Below are the code and all the weights of a small trained network. Each question names an input and a class and asks about switching units off, where a switched-off unit gives its printed mean instead of its output.

import numpy as np


def w(rows, s, z=0):
    codes = np.array(rows[::2]) - 128.0
    scale = np.full(codes.shape[1], s)
    scale[-1] = z or s
    return codes * scale


def norm(h):
    return h / np.sqrt((h * h).mean(-1, keepdims=True) + 1e-5)


def f(y):
    return np.maximum(y, 0)


def log_softmax(a):
    a = a - a.max(-1, keepdims=True)
    return a - np.log(np.exp(a).sum(-1, keepdims=True))


def net(x, mask):
    res = np.array(x, float).reshape(1, 7) / 4 @ E
    u = 0
    for l in range(3):
        y = f(norm(res) @ A[l][:, :-1].T + A[l][:, -1])
        res = res + np.where(mask[u : u + 12], y, B[l][:, -1]) @ B[l][:, :-1]
        u += 12
    return log_softmax(norm(res)[-1] @ U[:, :-1].T + U[:, -1])


A, B = {}, {}
E = w([
[127,129,129,125],'x0',
[127,129,129,129],'x1',
[95,156,169,191],'x2',
[125,128,126,126],'x3',
[195,74,216,138],'x4',
[86,189,217,30],'x5',
[232,254,119,156],'x6',
],0.0024)
A[0] = w([
[32,179,148,216,139],'0.n0',
[176,105,96,22,92],'0.n1',
[56,195,198,252,130],'0.n2',
[61,180,196,241,38],'0.n3',
[72,137,245,234,138],'0.n4',
[164,190,142,79,83],'0.n5',
[41,178,32,121,4],'0.n6',
[82,112,96,135,125],'0.n7',
[205,122,143,171,68],'0.n8',
[196,88,61,32,36],'0.n9',
[66,165,185,223,42],'0.n10',
[103,154,178,53,221],'0.n11',
],0.0035,0.0031)
B[0] = w([
[173,100,65,62,183],'0.n0',
[164,93,69,85,158],'0.n1',
[191,85,63,28,182],'0.n2',
[199,77,80,24,143],'0.n3',
[173,73,71,41,189],'0.n4',
[86,101,103,183,158],'0.n5',
[10,238,21,140,150],'0.n6',
[105,149,102,145,163],'0.n7',
[50,138,128,137,149],'0.n8',
[187,59,49,2,141],'0.n9',
[183,94,85,54,139],'0.n10',
[151,98,63,201,252],'0.n11',
],0.0041,0.0029)
A[1] = w([
[76,205,212,48,72],'1.n0',
[153,33,145,111,56],'1.n1',
[2,71,109,168,67],'1.n2',
[96,155,174,21,165],'1.n3',
[231,179,120,153,214],'1.n4',
[130,97,91,225,3],'1.n5',
[82,224,165,9,161],'1.n6',
[77,60,171,162,95],'1.n7',
[127,120,107,174,19],'1.n8',
[133,63,150,137,131],'1.n9',
[101,157,244,19,179],'1.n10',
[153,231,132,207,98],'1.n11',
],0.0038,0.002)
B[1] = w([
[143,64,94,254,147],'1.n0',
[97,221,128,119,192],'1.n1',
[51,160,186,29,199],'1.n2',
[145,101,68,190,191],'1.n3',
[20,120,143,83,254],'1.n4',
[87,100,118,182,143],'1.n5',
[146,53,42,240,201],'1.n6',
[64,158,134,69,165],'1.n7',
[118,122,124,144,129],'1.n8',
[61,185,143,112,182],'1.n9',
[147,78,44,246,182],'1.n10',
[60,139,184,84,175],'1.n11',
],0.0038,0.0025)
A[2] = w([
[69,137,85,115,57],'2.n0',
[123,83,138,116,126],'2.n1',
[120,113,81,219,99],'2.n2',
[86,125,70,91,241],'2.n3',
[81,158,104,113,2],'2.n4',
[119,135,135,122,95],'2.n5',
[108,165,155,115,116],'2.n6',
[114,111,141,122,91],'2.n7',
[169,64,240,115,160],'2.n8',
[98,160,171,125,130],'2.n9',
[201,254,123,151,196],'2.n10',
[173,107,163,137,142],'2.n11',
],0.0062,0.0029)
B[2] = w([
[196,188,163,156,170],'2.n0',
[125,177,140,111,154],'2.n1',
[157,82,206,178,165],'2.n2',
[197,147,212,140,253],'2.n3',
[192,196,125,168,139],'2.n4',
[128,130,136,124,128],'2.n5',
[150,100,192,124,134],'2.n6',
[113,139,141,119,133],'2.n7',
[129,247,46,161,155],'2.n8',
[163,117,194,129,136],'2.n9',
[3,23,162,60,170],'2.n10',
[96,181,60,144,139],'2.n11',
],0.0047,0.0064)
U = w([
[1,91,183,59,143],'0',
[148,50,124,245,117],'1',
[189,88,56,47,61],'2',
[102,245,71,173,34],'3',
[162,144,167,122,252],'4',
[161,149,165,119,168],'5',
],0.0097,0.0021)

Each question gives the input, the list of numbers given to net, and the class t.
The units are the neurons (one row each of A and B). Each row of codes is followed by its name. A weight is (code - 128) times the scale printed after its matrix; where a second scale follows, it is the last column's (A, B and U).
mask holds one flag per neuron, layer by layer. A switched-off neuron (its flag False) gives its mean, the last column of its row in B, instead of its output. The means were averaged over made-up inputs and are rounded, as every weight is.
A unit's drop is (log p(t) with every unit on - log p(t) with that unit switched off) / (log p(t) with every unit on - log p(t) with every unit switched off).
The circuit of an input: a set's keep is (log p(t) with only the set's units on - log p(t) with every unit switched off) / (log p(t) with every unit on - log p(t) with every unit switched off). Starting from the 12 units with the biggest drops (on a tie, the unit counted first), units are removed one at a time, each time the one whose removal leaves the highest keep (on an exact tie, the one counted first), for as long as the keep stays at least 0.8.
circuit, biggest first: the units of the circuit, biggest drop first
unit that matters most: the unit with the biggest drop
top k neurons: the k neurons with the biggest drops, biggest first
top k neurons in layer l: the k neurons of layer l with the biggest drops, biggest first
input [5,-4,1,7,8,-2,-3], class 3: unit that matters most => 2.n8
input [-2,-1,-2,-2,-6,-1,6], class 0: circuit, biggest first => [2.n10 2.n8]
input [5,8,2,-5,-2,-4,0], class 5: circuit, biggest first => [0.n11 1.n6 2.n3]
input [0,-5,6,-2,-4,8,-7], class 1: top 2 neurons => [1.n10 1.n6]
input [-6,6,8,-1,1,2,7], class 2: circuit, biggest first => [0.n2 0.n4 0.n3 0.n0]
input [-6,-7,2,0,7,6,-6], class 3: top 4 neurons => [2.n8 2.n10 1.n4 0.n11]
input [2,5,8,4,-5,-4,6], class 2: circuit, biggest first => [0.n2 0.n0 0.n3 2.n10]
input [-7,-1,1,8,-6,4,-4], class 4: circuit, biggest first => [2.n3 2.n0 2.n10]
input [-4,3,-3,2,-6,-2,-5], class 3: top 3 neurons => [2.n10 0.n6 2.n0]
input [-5,-4,3,2,-3,-5,-8], class 0: circuit, biggest first => [1.n2 0.n11]
input [-5,1,8,7,7,8,-5], class 1: top 2 neurons => [1.n10 1.n3]
input [-2,4,2,3,0,7,8], class 0: top 2 neurons => [2.n10 0.n11]
input [-8,2,0,-7,1,-2,-3], class 4: top 2 neurons => [2.n10 1.n4]
input [-6,3,-2,3,3,-3,-3], class 4: unit that matters most => 2.n10
input [-7,1,-8,-7,4,6,-2], class 2: top 3 neurons => [0.n1 0.n11 0.n9]
input [-3,7,7,-8,-3,7,-2], class 1: top 2 neurons => [1.n6 1.n10]
input [-8,-8,-4,-3,8,-6,4], class 3: top 3 neurons => [2.n8 0.n11 1.n4]
input [-7,6,3,-1,-2,-4,-3], class 4: top 2 neurons => [0.n11 1.n6]
input [-7,-7,-4,4,-8,6,-5], class 3: top 3 neurons in layer 1 => [1.n2 1.n6 1.n4]
input [4,0,-1,2,-1,-2,7], class 0: circuit, biggest first => [2.n10]
input [2,-3,-6,2,-3,8,-7], class 1: top 2 neurons => [1.n10 1.n6]
input [0,3,-6,0,-7,0,-4], class 3: top 3 neurons in layer 2 => [2.n10 2.n0 2.n4]
input [3,2,8,4,-4,-2,-6], class 2: top 2 neurons => [0.n0 0.n2]
input [-3,-1,-3,6,-6,7,3], class 1: top 2 neurons => [1.n6 2.n2]
input [-8,4,4,4,-7,4,-5], class 4: top 2 neurons in layer 1 => [1.n10 1.n4]
input [3,-1,-1,7,-1,6,4], class 1: top 3 neurons in layer 1 => [1.n6 1.n0 1.n2]
input [-6,-1,3,-3,-7,4,-3], class 3: unit that matters most => 0.n6
input [0,-4,-6,8,-4,-4,6], class 0: top 2 neurons in layer 2 => [2.n10 2.n8]
